Below are the code and all the weights of a small trained network. Each question names an input and a target symbol and asks about switching units off, where a switched-off unit gives its printed mean instead of its output.

import numpy as np


def w(rows, s, z=0):
    codes = np.array(rows[::2]) - 128.0
    scale = np.full(codes.shape[1], s)
    scale[-1] = z or s
    return codes * scale


def norm(h):
    return h / np.sqrt((h * h).mean(-1, keepdims=True) + 1e-5)


def f(y):
    return y / 2 * (1 + np.tanh(0.7978845608 * (y + 0.044715 * y**3)))


def softmax(a):
    e = np.exp(a - a.max(-1, keepdims=True))
    return e / e.sum(-1, keepdims=True)


def log_softmax(a):
    a = a - a.max(-1, keepdims=True)
    return a - np.log(np.exp(a).sum(-1, keepdims=True))


def net(x, mask):
    ids = ['ΔΦαβηθμσω'.index(c) for c in x.split()]
    T = len(ids)
    res = E[ids] + P[:T]
    u = 0
    for l in range(2):
        r = norm(res)
        for j in range(3):
            rows = slice(4 * j, 4 * j + 4)
            q, k, v = (r @ M[l][rows].T for M in (Q, K, V))
            z = softmax(np.where(np.tri(T) > 0, q @ k.T / 4**0.5, -1e9)) @ v
            o = O[l][rows]
            res = res + np.where(mask[u + j], z, o[:, -1]) @ o[:, :-1]
        u += 3
        y = f(norm(res) @ A[l][:, :-1].T + A[l][:, -1])
        res = res + np.where(mask[u : u + 4], y, B[l][:, -1]) @ B[l][:, :-1]
        u += 4
    return log_softmax(norm(res)[-1] @ U[:, :-1].T + U[:, -1])


Q, K, V, O, A, B = {}, {}, {}, {}, {}, {}
E = w([
[142,121,168,163,72],'Δ',
[124,197,90,150,118],'Φ',
[90,196,35,212,162],'α',
[193,253,112,210,48],'β',
[223,146,84,128,66],'η',
[123,73,63,165,91],'θ',
[96,172,188,169,124],'μ',
[128,118,157,95,189],'σ',
[50,104,109,201,126],'ω',
],0.0039)
P = w([
[82,149,144,10,2],'0',
[151,158,100,180,101],'1',
[149,143,109,183,104],'2',
[143,133,107,186,107],'3',
[148,123,116,190,111],'4',
[152,115,126,196,116],'5',
[153,103,124,197,121],'6',
[155,97,133,201,120],'7',
[156,92,138,208,122],'8',
],0.0022)
Q[0] = w([
[123,162,124,65,92],'0.h1',
[151,189,130,61,118],'0.h1',
[195,114,135,180,158],'0.h1',
[114,86,130,188,136],'0.h1',
[140,170,149,179,152],'0.h2',
[109,104,88,95,117],'0.h2',
[153,191,144,201,166],'0.h2',
[105,92,111,53,83],'0.h2',
[75,149,88,85,184],'0.h3',
[105,110,178,123,205],'0.h3',
[103,145,79,115,30],'0.h3',
[254,98,137,185,166],'0.h3',
],0.0072)
K[0] = w([
[132,135,93,210,105],'0.h1',
[124,148,132,179,72],'0.h1',
[104,113,146,61,123],'0.h1',
[138,90,125,72,172],'0.h1',
[133,124,144,95,177],'0.h2',
[140,117,140,147,74],'0.h2',
[156,109,168,86,199],'0.h2',
[90,128,99,155,67],'0.h2',
[101,159,73,147,101],'0.h3',
[92,135,122,93,61],'0.h3',
[167,106,139,207,183],'0.h3',
[108,115,151,1,173],'0.h3',
],0.0081)
V[0] = w([
[172,85,191,80,241],'0.h1',
[134,159,123,167,66],'0.h1',
[151,140,132,151,181],'0.h1',
[115,190,76,179,46],'0.h1',
[184,155,126,198,91],'0.h2',
[90,154,133,205,125],'0.h2',
[88,136,134,146,133],'0.h2',
[190,89,146,148,93],'0.h2',
[103,122,153,20,89],'0.h3',
[2,150,93,186,97],'0.h3',
[177,119,17,151,136],'0.h3',
[96,221,95,163,117],'0.h3',
],0.003)
O[0] = w([
[253,180,223,97,134,3],'0.h1',
[69,103,77,112,87,203],'0.h1',
[176,135,152,74,134,91],'0.h1',
[33,86,54,121,96,227],'0.h1',
[126,216,74,125,91,199],'0.h2',
[88,189,132,105,184,188],'0.h2',
[120,133,150,136,158,141],'0.h2',
[161,194,123,118,49,157],'0.h2',
[151,121,164,219,192,88],'0.h3',
[195,179,51,182,59,209],'0.h3',
[187,176,187,33,117,116],'0.h3',
[188,103,130,129,30,176],'0.h3',
],0.0023,0.0026)
A[0] = w([
[2,131,148,154,202,193],'0.n1',
[85,133,56,90,104,1],'0.n2',
[149,199,14,196,131,181],'0.n3',
[18,106,85,121,37,36],'0.n4',
],0.0043,0.00078)
B[0] = w([
[152,230,129,146,43,142],'0.n1',
[160,82,187,105,208,160],'0.n2',
[113,95,217,92,86,252],'0.n3',
[181,164,155,255,183,254],'0.n4',
],0.0035,0.0042)
Q[1] = w([
[168,95,187,167,41],'1.h1',
[206,128,192,213,110],'1.h1',
[33,123,58,62,150],'1.h1',
[245,137,194,201,87],'1.h1',
[131,49,110,85,104],'1.h2',
[208,115,141,158,151],'1.h2',
[98,92,119,158,74],'1.h2',
[10,150,97,130,94],'1.h2',
[218,146,241,151,73],'1.h3',
[1,131,49,117,169],'1.h3',
[95,134,70,91,213],'1.h3',
[236,124,188,151,114],'1.h3',
],0.0087)
K[1] = w([
[122,123,98,181,188],'1.h1',
[123,121,125,138,254],'1.h1',
[138,138,137,123,18],'1.h1',
[114,128,108,135,239],'1.h1',
[126,54,125,114,102],'1.h2',
[192,112,120,132,184],'1.h2',
[129,105,124,191,114],'1.h2',
[16,169,98,172,52],'1.h2',
[215,150,169,133,164],'1.h3',
[22,123,80,149,47],'1.h3',
[79,119,113,92,103],'1.h3',
[211,126,195,95,198],'1.h3',
],0.0089)
V[1] = w([
[167,141,109,180,129],'1.h1',
[88,107,197,97,105],'1.h1',
[185,142,166,155,155],'1.h1',
[191,63,170,112,142],'1.h1',
[125,162,158,107,114],'1.h2',
[114,237,84,111,142],'1.h2',
[136,133,148,67,206],'1.h2',
[54,113,150,145,131],'1.h2',
[116,1,162,154,100],'1.h3',
[150,121,147,59,165],'1.h3',
[103,149,186,123,110],'1.h3',
[131,151,144,118,119],'1.h3',
],0.0043)
O[1] = w([
[85,111,136,58,107,190],'1.h1',
[202,152,127,154,171,102],'1.h1',
[115,100,93,77,147,150],'1.h1',
[154,62,59,117,148,85],'1.h1',
[105,100,121,123,116,117],'1.h2',
[153,35,123,121,100,108],'1.h2',
[117,122,130,182,22,1],'1.h2',
[153,120,54,93,132,157],'1.h2',
[151,3,134,141,76,161],'1.h3',
[83,182,100,236,131,35],'1.h3',
[189,133,163,143,121,141],'1.h3',
[132,144,142,135,123,125],'1.h3',
],0.0033,0.0051)
A[1] = w([
[83,185,147,2,118,2],'1.n1',
[195,226,90,143,132,231],'1.n2',
[90,219,30,109,164,58],'1.n3',
[67,95,58,176,140,50],'1.n4',
],0.0052,0.0024)
B[1] = w([
[61,98,156,125,222,255],'1.n1',
[163,135,76,102,193,128],'1.n2',
[120,116,160,97,1,70],'1.n3',
[87,162,83,133,148,167],'1.n4',
],0.006,0.00088)
U = w([
[133,254,207,170,167,27],'Δ',
[105,13,20,129,128,5],'Φ',
[179,223,86,63,117,222],'α',
[39,170,78,228,130,78],'β',
[158,83,216,181,72,156],'η',
[180,58,113,5,127,85],'θ',
[66,168,105,42,49,126],'μ',
[213,120,93,184,226,113],'σ',
[61,114,182,75,216,227],'ω',
],0.0092,0.0025)

Each question gives the input, a string of symbols that net reads in full, and the target symbol t.
The units are the heads (4 rows each of Q, K, V and O) and the neurons (one row each of A and B). Each row of codes is followed by its name. A weight is (code - 128) times the scale printed after its matrix; where a second scale follows, it is the last column's (O, A, B and U).
mask holds one flag per unit, layer by layer, with each layer's heads first. A switched-off unit (its flag False) gives its mean, the last column of its rows in O or B, instead of its output. The means were averaged over made-up inputs and are rounded, as every weight is.
A unit's drop is (log p(t) with every unit on - log p(t) with that unit switched off) / (log p(t) with every unit on - log p(t) with every unit switched off).
The circuit of an input: a set's keep is (log p(t) with only the set's units on - log p(t) with every unit switched off) / (log p(t) with every unit on - log p(t) with every unit switched off). Starting from the 12 units with the biggest drops (on a tie, the unit counted first), units are removed one at a time, each time the one whose removal leaves the highest keep (on an exact tie, the one counted first), for as long as the keep stays at least 0.8.
units of the circuit, in order: the units of the circuit, biggest drop first
unit that matters most: the unit with the biggest drop
top k neurons: the k neurons with the biggest drops, biggest first
top k neurons in layer l: the k neurons of layer l with the biggest drops, biggest first
heads that matter: for each layer, one digit per head in row order, 1 if its drop is at least 0.15 and else 0, layers parted by /
input Φ Δ α η σ Δ Φ, target Φ: top 2 neurons : 0.n1, 0.n3
input Δ Δ η, target θ: top 2 neurons : 0.n4, 0.n3
input σ η Φ μ Δ Φ μ Δ θ, target σ: units of the circuit, in order : 0.h1, 1.h3
input σ β ω Δ ω Φ, target σ: units of the circuit, in order : 1.h1, 0.h3, 0.h2
input Δ Δ σ θ ω, target ω: units of the circuit, in order : 0.h3, 0.h1, 0.n4, 1.n1
input Φ μ θ σ ω Δ Δ Δ α, target Φ: top 2 neurons : 0.n4, 0.n1
input Φ θ μ θ β σ Δ, target Φ: heads that matter : 101 / 101
input σ ω Δ Δ η, target σ: units of the circuit, in order : 0.h3
input α Φ Φ, target ω: top 2 neurons in layer 0 : 0.n3, 0.n2
input σ Δ Δ Φ Δ α Δ β, target σ: heads that matter : 111 / 100
input Δ β Δ Δ Φ, target ω: units of the circuit, in order : 0.n3, 1.n1
input Φ σ Δ, target Φ: heads that matter : 111 / 101
input σ Δ η η Φ Δ, target σ: units of the circuit, in order : 0.n3, 1.h1, 0.h2
input ω σ Δ ω ω μ μ, target η: units of the circuit, in order : 1.h3, 0.h2, 1.n1
input ω σ Δ θ, target η: units of the circuit, in order : 0.h1, 1.h2
input β Φ Δ α η Δ σ η, target β: heads that matter : 101 / 011
input Φ Φ Δ σ, target Φ: top neuron in layer 0 : 0.n3
input σ Φ Δ Δ Δ ω Δ ω, target σ: units of the circuit, in order : 1.h1, 0.h1, 0.h3
input σ ω Δ θ ω, target σ: units of the circuit, in order : 0.h1, 1.h1, 0.h3
input μ Δ Φ β ω α, target μ: unit that matters most : 1.n3
input η ω θ β σ Φ, target α: heads that matter : 111 / 101
input Δ Δ σ ω Δ η α ω, target ω: top 4 neurons : 0.n4, 0.n3, 0.n1, 0.n2
input μ η ω σ μ θ Φ, target θ: top 2 neurons : 0.n4, 0.n2
input θ σ Δ Δ β ω, target μ: top 2 neurons : 0.n3, 0.n4
input Δ Δ Δ Φ η Φ Δ σ η, target ω: heads that matter : 101 / 001
input Δ μ ω Δ β σ θ, target ω: heads that matter : 101 / 001
input Δ σ Φ ω σ μ α, target μ: unit that matters most : 0.n4
input μ η Φ α ω σ, target θ: top 2 neurons : 0.n4, 0.n2
input Δ η α σ θ, target ω: top 2 neurons : 0.n1, 0.n3
input θ θ σ ω Φ ω Δ Φ Δ, target μ: heads that matter : 111 / 101
